Below are the code and all the weights of a small trained network. Each question names an input and a class and asks about switching units off, where a switched-off unit gives its printed mean instead of its output.

import numpy as np


def w(rows, s, z=0):
    codes = np.array(rows[::2]) - 128.0
    scale = np.full(codes.shape[1], s)
    scale[-1] = z or s
    return codes * scale


def norm(h):
    return h / np.sqrt((h * h).mean(-1, keepdims=True) + 1e-5)


def f(y):
    return y / 2 * (1 + np.tanh(0.7978845608 * (y + 0.044715 * y**3)))


def log_softmax(a):
    a = a - a.max(-1, keepdims=True)
    return a - np.log(np.exp(a).sum(-1, keepdims=True))


def net(x, mask):
    res = np.array(x, float).reshape(1, 5) / 4 @ E
    u = 0
    for l in range(4):
        y = f(norm(res) @ A[l][:, :-1].T + A[l][:, -1])
        res = res + np.where(mask[u : u + 3], y, B[l][:, -1]) @ B[l][:, :-1]
        u += 3
    return log_softmax(norm(res)[-1] @ U[:, :-1].T + U[:, -1])


A, B = {}, {}
E = w([
[1,129,88,149,163,188,138,135,230,133],'x0',
[168,219,78,170,152,71,122,107,220,183],'x1',
[127,170,148,87,174,116,26,55,107,79],'x2',
[92,145,70,125,123,159,157,81,99,170],'x3',
[107,195,154,122,6,121,79,103,119,49],'x4',
],0.0039)
A[0] = w([
[168,190,157,74,68,94,3,50,31,52,2],'L0N0',
[116,10,179,45,152,155,111,158,80,127,44],'L0N1',
[84,24,234,84,115,194,90,172,57,38,102],'L0N2',
],0.0043,0.002)
B[0] = w([
[106,240,254,125,86,10,64,188,79,107,252],'L0N0',
[157,135,106,208,143,107,168,167,91,89,189],'L0N1',
[142,154,172,133,184,138,171,96,95,156,247],'L0N2',
],0.0077,0.004)
A[1] = w([
[205,127,75,136,147,85,203,131,153,216,3],'L1N0',
[91,117,182,169,4,134,170,200,114,18,7],'L1N1',
[170,67,86,190,23,125,158,189,192,118,96],'L1N2',
],0.0043,0.0027)
B[1] = w([
[108,129,167,194,193,93,158,192,42,5,255],'L1N0',
[174,110,19,125,207,255,222,61,19,160,211],'L1N1',
[126,162,161,70,28,46,29,198,108,221,208],'L1N2',
],0.0042,0.0012)
A[2] = w([
[88,165,157,152,152,182,85,82,249,123,203],'L2N0',
[98,176,139,107,122,170,121,48,62,82,2],'L2N1',
[162,177,182,63,146,111,74,35,1,74,105],'L2N2',
],0.0049,0.0011)
B[2] = w([
[140,116,121,17,122,121,85,90,130,48,173],'L2N0',
[98,109,119,132,101,56,151,214,189,186,154],'L2N1',
[68,90,115,211,162,41,126,244,253,211,255],'L2N2',
],0.0056,0.0051)
A[3] = w([
[65,69,71,103,236,120,85,85,237,129,69],'L3N0',
[167,47,128,191,253,158,170,113,44,104,8],'L3N1',
[198,163,90,150,20,87,92,138,108,163,109],'L3N2',
],0.0046,0.0015)
B[3] = w([
[18,61,4,97,123,189,122,150,50,130,203],'L3N0',
[232,82,111,230,254,185,238,74,177,127,252],'L3N1',
[68,77,132,63,255,101,100,159,168,69,183],'L3N2',
],0.0058,0.0035)
U = w([
[118,170,213,155,123,3,94,211,151,148,196],'0',
[129,152,133,111,114,136,56,28,138,72,58],'1',
[155,136,142,128,21,210,179,89,69,175,70],'2',
[185,111,167,139,72,158,72,40,106,142,3],'3',
[35,101,8,52,115,183,108,124,132,139,180],'4',
[196,89,126,207,211,172,204,113,113,145,185],'5',
[201,153,157,53,104,137,87,87,162,68,62],'6',
],0.011,0.0055)

Each question gives the input, the list of numbers given to net, and the class t.
The units are the neurons (one row each of A and B). Each row of codes is followed by its name. A weight is (code - 128) times the scale printed after its matrix; where a second scale follows, it is the last column's (A, B and U).
mask holds one flag per neuron, layer by layer. A switched-off neuron (its flag False) gives its mean, the last column of its row in B, instead of its output. The means were averaged over made-up inputs and are rounded, as every weight is.
A unit's drop is (log p(t) with every unit on - log p(t) with that unit switched off) / (log p(t) with every unit on - log p(t) with every unit switched off).
The circuit of an input: a set's keep is (log p(t) with only the set's units on - log p(t) with every unit switched off) / (log p(t) with every unit on - log p(t) with every unit switched off). Starting from all 12 units, units are removed one at a time, each time the one whose removal leaves the highest keep (on an exact tie, the one counted first), for as long as the keep stays at least 0.8.
units of the circuit, in order: the units of the circuit, biggest drop first
unit that matters most: the unit with the biggest drop
top k neurons: the k neurons with the biggest drops, biggest first
k most important neurons of layer l: the k neurons of layer l with the biggest drops, biggest first
drop when u is switched off: that unit's drop, to one decimal
input [-5,-6,-5,-7,4], class 5: units of the circuit, in order -> [L1N1]
input [5,2,0,-5,6], class 6: top 2 neurons -> [L2N2, L2N0]
input [8,-4,-4,-4,8], class 4: top 3 neurons -> [L0N1, L0N0, L3N1]
input [1,-2,-7,-6,8], class 2: units of the circuit, in order -> [L1N1, L3N1]
input [0,2,7,3,-7], class 4: 2 most important neurons of layer 0 -> [L0N1, L0N2]
input [4,7,-7,2,-3], class 4: top 2 neurons -> [L0N0, L0N1]
input [-1,-1,-6,-6,4], class 5: 2 most important neurons of layer 0 -> [L0N0, L0N2]
input [3,8,3,1,6], class 1: top 2 neurons -> [L2N0, L2N2]
input [-2,-3,-7,5,1], class 2: top 2 neurons -> [L1N2, L0N2]
input [0,-4,-8,-7,7], class 5: top 2 neurons -> [L1N1, L0N2]
input [7,-6,5,-4,-5], class 5: top 2 neurons -> [L0N1, L3N1]
input [8,4,8,-1,7], class 4: 2 most important neurons of layer 1 -> [L1N2, L1N0]
input [6,-3,-6,-3,5], class 2: drop when L3N2 is switched off -> 0.1
input [2,3,-6,3,7], class 4: unit that matters most -> L3N2
input [5,3,-1,6,7], class 4: drop when L0N0 is switched off -> 0.2
input [0,-2,8,-8,-8], class 5: drop when L0N0 is switched off -> 0.4
input [8,0,-4,-4,-1], class 4: drop when L2N1 is switched off -> 0.0
input [6,6,4,3,8], class 4: 2 most important neurons of layer 2 -> [L2N0, L2N1]
input [3,-4,-2,-4,5], class 5: 2 most important neurons of layer 1 -> [L1N1, L1N2]
input [7,4,6,4,2], class 4: units of the circuit, in order -> [L3N0]
